Here is a tiny trained network, its code and every weight. The questions are about switching its units off for an input and a class, where a switched-off unit gives its printed mean instead of its output.

import numpy as np


def w(rows, s, z=0):
    codes = np.array(rows[::2]) - 128.0
    scale = np.full(codes.shape[1], s)
    scale[-1] = z or s
    return codes * scale


def f(y):
    return np.maximum(y, 0)


def log_softmax(a):
    a = a - a.max(-1, keepdims=True)
    return a - np.log(np.exp(a).sum(-1, keepdims=True))


def net(x, mask):
    res = np.array(x, float).reshape(1, 5) / 4 @ E
    y = f(res @ A[0][:, :-1].T + A[0][:, -1])
    res = res + np.where(mask, y, B[0][:, -1]) @ B[0][:, :-1]
    return log_softmax(res[-1] @ U[:, :-1].T + U[:, -1])


A, B = {}, {}
E = w([
[175,176,121,175,224,109,59,60,190],'x0',
[133,117,112,3,169,134,144,84,162],'x1',
[108,143,126,127,138,127,142,144,139],'x2',
[120,21,182,146,123,185,119,152,207],'x3',
[133,106,108,133,145,151,113,127,118],'x4',
],0.013)
A[0] = w([
[106,100,134,8,113,143,141,136,95,139],'neuron 1',
[120,111,137,137,101,140,132,149,132,157],'neuron 2',
[129,137,106,99,140,110,140,116,109,111],'neuron 3',
[115,48,140,122,83,136,152,165,159,173],'neuron 4',
[135,121,119,114,123,120,136,144,139,99],'neuron 5',
[122,105,150,130,112,148,112,127,179,126],'neuron 6',
[112,92,161,209,111,127,119,151,152,130],'neuron 7',
[118,117,139,126,156,125,116,136,137,104],'neuron 8',
[133,133,122,92,136,139,152,153,141,164],'neuron 9',
[120,95,144,155,155,103,135,108,165,88],'neuron 10',
[111,144,116,90,107,126,144,151,41,220],'neuron 11',
[138,174,126,97,154,115,109,95,116,173],'neuron 12',
[146,90,137,102,134,123,137,141,180,73],'neuron 13',
[161,116,149,107,172,127,108,89,239,80],'neuron 14',
[118,126,124,137,92,116,142,162,81,221],'neuron 15',
[118,77,150,81,138,129,131,112,189,44],'neuron 16',
[135,134,126,66,174,125,124,107,122,106],'neuron 17',
[128,193,114,144,181,116,101,79,98,136],'neuron 18',
[134,178,122,202,118,127,127,141,60,208],'neuron 19',
[116,119,146,159,96,136,138,167,81,189],'neuron 20',
[143,151,129,242,138,118,116,105,158,171],'neuron 21',
[148,131,133,188,141,130,129,124,175,95],'neuron 22',
[115,131,113,147,111,125,153,155,45,254],'neuron 23',
[140,151,118,90,127,126,141,117,128,157],'neuron 24',
],0.018,0.0059)
B[0] = w([
[212,36,117,84,123,81,30,167,111,248],'neuron 1',
[102,112,154,114,119,137,175,138,126,168],'neuron 2',
[167,114,102,138,110,146,112,116,165,168],'neuron 3',
[103,106,230,83,115,116,248,152,127,226],'neuron 4',
[150,126,135,114,144,138,127,126,109,140],'neuron 5',
[98,91,155,155,103,140,82,142,117,180],'neuron 6',
[161,86,158,179,95,192,157,123,209,205],'neuron 7',
[123,135,135,133,117,131,111,119,122,145],'neuron 8',
[150,97,122,114,119,121,101,131,112,169],'neuron 9',
[135,103,137,183,119,158,70,112,131,166],'neuron 10',
[117,34,48,178,112,132,38,103,129,238],'neuron 11',
[159,180,76,86,111,126,169,114,139,201],'neuron 12',
[81,124,145,76,153,122,129,138,86,175],'neuron 13',
[43,189,120,120,73,210,100,83,111,229],'neuron 14',
[75,120,61,156,131,137,154,98,129,211],'neuron 15',
[65,152,155,63,125,89,130,124,57,196],'neuron 16',
[156,170,91,102,55,162,153,86,161,188],'neuron 17',
[162,252,126,63,176,98,185,140,141,235],'neuron 18',
[74,177,133,100,209,58,152,121,55,249],'neuron 19',
[73,142,114,127,113,166,222,99,141,206],'neuron 20',
[135,141,186,217,198,95,60,184,127,247],'neuron 21',
[153,103,159,198,137,141,56,127,117,187],'neuron 22',
[58,129,36,147,134,101,163,96,118,233],'neuron 23',
[161,117,72,115,120,153,126,129,139,172],'neuron 24',
],0.025,0.02)
U = w([
[12,124,82,130,121,156,118,43,62,244],'0',
[133,164,126,125,207,77,128,144,119,225],'1',
[187,68,42,106,123,90,106,114,157,15],'2',
[199,176,99,80,105,179,165,100,211,9],'3',
[114,65,148,145,114,163,247,139,202,223],'4',
[121,108,190,173,142,179,107,156,169,37],'5',
[119,62,163,53,110,109,137,160,86,105],'6',
],0.011,0.0013)

Each question gives the input, the list of numbers given to net, and the class t.
The units are the neurons (one row each of A and B). Each row of codes is followed by its name. A weight is (code - 128) times the scale printed after its matrix; where a second scale follows, it is the last column's (A, B and U).
mask holds one flag per neuron, in row order. A switched-off neuron (its flag False) gives its mean, the last column of its row in B, instead of its output. The means were averaged over made-up inputs and are rounded, as every weight is.
A unit's drop is (log p(t) with every unit on - log p(t) with that unit switched off) / (log p(t) with every unit on - log p(t) with every unit switched off).
The circuit of an input: a set's keep is (log p(t) with only the set's units on - log p(t) with every unit switched off) / (log p(t) with every unit on - log p(t) with every unit switched off). Starting from the 12 units with the biggest drops (on a tie, the unit counted first), units are removed one at a time, each time the one whose removal leaves the highest keep (on an exact tie, the one counted first), for as long as the keep stays at least 0.8.
circuit, biggest first: the units of the circuit, biggest drop first
most important unit: the unit with the biggest drop
k most important neurons: the k neurons with the biggest drops, biggest first
drop when u is switched off: that unit's drop, to one decimal
input [-5,1,-6,6,6], class 6: circuit, biggest first => [neuron 1]
input [-3,1,-1,1,-7], class 6: 2 most important neurons => [neuron 14; neuron 7]
input [-5,1,2,0,7], class 2: 3 most important neurons => [neuron 1; neuron 14; neuron 19]
input [-6,1,-3,7,-2], class 6: 2 most important neurons => [neuron 1; neuron 16]
input [-7,-4,4,1,0], class 4: 2 most important neurons => [neuron 4; neuron 14]
input [8,7,8,0,5], class 3: 4 most important neurons => [neuron 18; neuron 17; neuron 12; neuron 19]
input [-4,1,4,-2,3], class 2: 2 most important neurons => [neuron 14; neuron 1]
input [-8,1,6,7,1], class 6: 2 most important neurons => [neuron 1; neuron 16]
input [-7,-7,-2,2,-7], class 4: 2 most important neurons => [neuron 4; neuron 7]
input [-1,7,-2,0,1], class 2: drop when neuron 1 is switched off => 0.2
input [6,-8,7,2,5], class 5: drop when neuron 7 is switched off => 0.2
input [-6,2,-6,-7,3], class 2: drop when neuron 1 is switched off => 0.3
input [0,8,3,-7,0], class 2: 2 most important neurons => [neuron 1; neuron 11]
input [0,0,0,1,5], class 4: most important unit => neuron 1
